Below is a small trained network, with its code and all its weights. Each question gives an input and a class and asks what happens when units are switched off, that is, made to give their printed mean instead of their output.

import numpy as np


def w(rows, s, z=0):
    codes = np.array(rows[::2]) - 128.0
    scale = np.full(codes.shape[1], s)
    scale[-1] = z or s
    return codes * scale


def f(y):
    return y / 2 * (1 + np.tanh(0.7978845608 * (y + 0.044715 * y**3)))


def log_softmax(a):
    a = a - a.max(-1, keepdims=True)
    return a - np.log(np.exp(a).sum(-1, keepdims=True))


def net(x, mask):
    res = np.array(x, float).reshape(1, 6) / 4 @ E
    y = f(res @ A[0][:, :-1].T + A[0][:, -1])
    res = res + np.where(mask, y, B[0][:, -1]) @ B[0][:, :-1]
    return log_softmax(res[-1] @ U[:, :-1].T + U[:, -1])


A, B = {}, {}
E = w([
[103,153,126,79,69,119,57,10],'x0',
[162,160,155,149,37,165,153,155],'x1',
[95,115,150,187,98,109,213,42],'x2',
[95,161,246,116,162,154,145,122],'x3',
[143,126,123,121,134,139,129,122],'x4',
[54,75,114,147,100,188,100,150],'x5',
],0.011)
A[0] = w([
[196,245,157,78,152,19,150,131,26],'n0',
[91,187,239,63,130,138,91,93,119],'n1',
[174,168,197,158,56,154,139,108,96],'n2',
[86,131,124,106,229,78,96,104,88],'n3',
[169,212,128,180,31,137,98,170,158],'n4',
[103,132,155,63,58,126,70,74,56],'n5',
[170,139,74,105,140,145,27,188,75],'n6',
[92,158,230,116,177,221,108,128,150],'n7',
[159,211,161,96,154,133,2,206,3],'n8',
[74,110,97,160,193,73,122,91,134],'n9',
[198,182,87,65,122,74,221,95,100],'n10',
[161,101,100,107,71,71,45,54,59],'n11',
],0.0083,0.0035)
B[0] = w([
[54,59,62,82,51,213,128,180,250],'n0',
[150,85,109,132,169,78,175,152,251],'n1',
[185,232,142,99,110,142,122,142,227],'n2',
[149,217,147,112,187,158,60,114,204],'n3',
[178,194,75,85,170,132,86,143,232],'n4',
[153,38,181,128,125,152,111,175,234],'n5',
[126,116,145,144,55,94,162,82,254],'n6',
[73,117,2,73,148,75,146,115,246],'n7',
[109,149,216,199,80,108,189,24,241],'n8',
[179,196,164,109,159,172,87,57,206],'n9',
[47,65,154,133,116,140,116,106,246],'n10',
[137,78,185,123,177,32,111,180,249],'n11',
],0.0087,0.0067)
U = w([
[116,171,185,214,79,130,205,39,131],'0',
[139,124,46,110,151,92,151,161,252],'1',
[34,93,87,96,87,248,84,156,79],'2',
[209,78,177,146,210,109,179,241,80],'3',
[201,239,108,97,156,180,73,132,46],'4',
],0.011,0.0041)

Each question gives the input, the list of numbers given to net, and the class t.
The units are the neurons (one row each of A and B). Each row of codes is followed by its name. A weight is (code - 128) times the scale printed after its matrix; where a second scale follows, it is the last column's (A, B and U).
mask holds one flag per neuron, in row order. A switched-off neuron (its flag False) gives its mean, the last column of its row in B, instead of its output. The means were averaged over made-up inputs and are rounded, as every weight is.
A unit's drop is (log p(t) with every unit on - log p(t) with that unit switched off) / (log p(t) with every unit on - log p(t) with every unit switched off).
The circuit of an input: a set's keep is (log p(t) with only the set's units on - log p(t) with every unit switched off) / (log p(t) with every unit on - log p(t) with every unit switched off). Starting from all 12 units, units are removed one at a time, each time the one whose removal leaves the highest keep (on an exact tie, the one counted first), for as long as the keep stays at least 0.8.
units of the circuit, in order: the units of the circuit, biggest drop first
most important unit: the unit with the biggest drop
top k neurons: the k neurons with the biggest drops, biggest first
input [5,-1,-3,-6,-7,-8], class 2: most important unit : n0
input [7,6,-8,-3,6,8], class 0: units of the circuit, in order : n8, n6
input [-5,7,5,-2,-8,-4], class 4: units of the circuit, in order : n4, n2
input [-3,5,-2,3,-8,-2], class 4: units of the circuit, in order : n4, n11
input [8,-3,-2,5,-1,6], class 3: top 2 neurons : n1, n5
input [8,6,-5,2,-7,0], class 3: units of the circuit, in order : n5, n1
input [-5,6,-2,2,-4,-3], class 4: units of the circuit, in order : n4, n11
input [4,5,6,-7,5,4], class 1: top 3 neurons : n8, n11, n4
input [-3,8,7,-2,-8,6], class 4: units of the circuit, in order : n4, n8, n2
input [-3,1,-5,0,-1,4], class 0: units of the circuit, in order : n8, n0, n6
input [8,-8,1,-4,-5,-3], class 3: units of the circuit, in order : n11, n5
input [-8,-5,-4,8,6,-7], class 1: units of the circuit, in order : n7, n0
input [0,-5,-5,1,-8,-2], class 0: top 4 neurons : n8, n4, n6, n2
input [-6,-1,3,6,5,1], class 1: most important unit : n7
input [0,-7,0,4,-5,4], class 4: top 2 neurons : n3, n9
input [6,3,1,-1,-3,-4], class 3: units of the circuit, in order : n11, n5
input [8,-6,3,-3,8,-5], class 3: top 2 neurons : n11, n5
input [-6,-7,3,2,5,-6], class 4: units of the circuit, in order : n3, n9
input [5,-3,-6,-3,3,4], class 0: top 2 neurons : n8, n6
input [-6,8,5,4,8,4], class 4: most important unit : n2
input [0,2,-7,5,-3,6], class 0: top 2 neurons : n8, n0
input [8,8,-7,5,7,0], class 3: top 4 neurons : n1, n5, n11, n4
